Here is a tiny trained network, its code and every weight. The questions are about switching its units off for an input and a class, where a switched-off unit gives its printed mean instead of its output.

import numpy as np


def w(rows, s, z=0):
    codes = np.array(rows[::2]) - 128.0
    scale = np.full(codes.shape[1], s)
    scale[-1] = z or s
    return codes * scale


def f(y):
    return y / 2 * (1 + np.tanh(0.7978845608 * (y + 0.044715 * y**3)))


def log_softmax(a):
    a = a - a.max(-1, keepdims=True)
    return a - np.log(np.exp(a).sum(-1, keepdims=True))


def net(x, mask):
    res = np.array(x, float).reshape(1, 4) / 4 @ E
    y = f(res @ A[0][:, :-1].T + A[0][:, -1])
    res = res + np.where(mask, y, B[0][:, -1]) @ B[0][:, :-1]
    return log_softmax(res[-1] @ U[:, :-1].T + U[:, -1])


A, B = {}, {}
E = w([
[194,98,228,188,197,100,198,175,64,137],'x0',
[194,108,136,157,33,177,66,103,11,74],'x1',
[120,45,178,101,242,192,64,130,151,53],'x2',
[133,138,214,46,112,179,166,49,103,207],'x3',
],0.011)
A[0] = w([
[133,53,185,112,168,203,83,107,169,63,175],'N1',
[27,141,26,63,104,150,55,64,161,115,71],'N2',
[97,73,159,118,178,165,66,116,159,74,123],'N3',
[129,201,64,86,109,138,39,91,149,157,100],'N4',
[94,20,167,86,182,163,67,119,123,82,90],'N5',
[203,88,200,212,163,2,175,169,64,108,82],'N6',
[168,144,207,145,196,144,195,158,50,172,64],'N7',
[118,117,136,105,53,116,44,82,133,97,26],'N8',
[142,72,57,132,153,87,66,223,121,101,125],'N9',
[181,153,198,69,107,177,130,51,109,203,130],'N10',
[128,136,72,223,125,15,51,215,131,82,120],'N11',
[118,117,219,50,106,116,149,55,141,154,94],'N12',
[169,159,118,123,88,147,98,105,39,50,9],'N13',
[115,134,65,203,108,82,167,177,132,29,119],'N14',
[116,161,196,45,141,167,126,22,89,229,138],'N15',
[151,199,67,166,29,27,191,128,67,225,158],'N16',
[37,147,122,88,186,66,180,170,234,187,3],'N17',
[186,115,132,156,46,159,71,105,36,72,71],'N18',
],0.0076,0.0021)
B[0] = w([
[119,186,117,118,163,79,206,110,91,68,217],'N1',
[131,172,135,122,105,234,121,176,113,147,218],'N2',
[97,154,100,105,164,110,154,88,86,55,199],'N3',
[114,160,123,111,95,180,155,148,94,148,186],'N4',
[87,168,154,111,139,86,197,96,74,42,211],'N5',
[106,180,98,122,76,243,115,193,139,144,234],'N6',
[100,179,100,118,71,190,108,193,90,176,208],'N7',
[120,123,158,149,113,184,106,148,131,162,173],'N8',
[172,108,81,86,98,100,92,88,154,152,188],'N9',
[153,106,58,119,97,71,84,140,205,165,211],'N10',
[203,104,73,91,89,77,74,172,146,134,216],'N11',
[204,107,97,110,96,92,71,150,150,138,188],'N12',
[106,66,193,199,140,135,110,118,145,169,195],'N13',
[144,115,88,98,96,96,76,119,141,154,193],'N14',
[164,106,53,77,91,68,78,150,142,164,223],'N15',
[63,200,163,109,174,70,234,33,45,24,255],'N16',
[105,36,255,210,164,145,152,120,176,207,233],'N17',
[107,37,225,181,191,110,158,129,158,167,228],'N18',
],0.009,0.014)
U = w([
[106,176,128,108,140,83,157,86,86,93,232],'0',
[172,98,67,99,109,79,81,130,136,148,181],'1',
[119,172,114,118,107,253,113,154,110,148,77],'2',
[118,47,199,174,147,130,125,117,133,161,7],'3',
],0.018,0.0015)

Each question gives the input, the list of numbers given to net, and the class t.
The units are the neurons (one row each of A and B). Each row of codes is followed by its name. A weight is (code - 128) times the scale printed after its matrix; where a second scale follows, it is the last column's (A, B and U).
mask holds one flag per neuron, in row order. A switched-off neuron (its flag False) gives its mean, the last column of its row in B, instead of its output. The means were averaged over made-up inputs and are rounded, as every weight is.
A unit's drop is (log p(t) with every unit on - log p(t) with that unit switched off) / (log p(t) with every unit on - log p(t) with every unit switched off).
The circuit of an input: a set's keep is (log p(t) with only the set's units on - log p(t) with every unit switched off) / (log p(t) with every unit on - log p(t) with every unit switched off). Starting from the 12 units with the biggest drops (on a tie, the unit counted first), units are removed one at a time, each time the one whose removal leaves the highest keep (on an exact tie, the one counted first), for as long as the keep stays at least 0.8.
circuit, biggest first: the units of the circuit, biggest drop first
unit that matters most: the unit with the biggest drop
top k neurons: the k neurons with the biggest drops, biggest first
drop of u: that unit's drop, to one decimal
input [-3,-8,2,8], class 1: circuit, biggest first => [N15]
input [0,-6,-5,0], class 3: top 4 neurons => [N17, N1, N5, N3]
input [-2,7,0,8], class 1: top 3 neurons => [N15, N10, N17]
input [-2,7,6,5], class 3: top 4 neurons => [N18, N16, N13, N8]
input [6,-5,-3,3], class 2: top 3 neurons => [N7, N6, N18]
input [-4,-8,8,-5], class 0: top 3 neurons => [N3, N5, N1]
input [-2,6,-6,-6], class 0: top 4 neurons => [N16, N17, N15, N10]
input [8,5,1,8], class 1: top 4 neurons => [N10, N15, N12, N2]
input [-3,-5,2,5], class 1: top 3 neurons => [N15, N18, N12]
input [6,0,-2,5], class 2: top 2 neurons => [N7, N6]
input [-5,6,0,-4], class 3: top 3 neurons => [N18, N6, N13]
input [7,-5,7,-7], class 0: top 3 neurons => [N5, N1, N3]
input [6,-6,-4,-3], class 2: top 2 neurons => [N6, N18]
input [-6,6,-3,-3], class 2: unit that matters most => N2
input [8,5,-2,-6], class 2: drop of N6 => 2.8
input [-3,-1,4,-3], class 0: drop of N6 => 0.3
input [-8,-1,-8,0], class 0: drop of N6 => 4.2
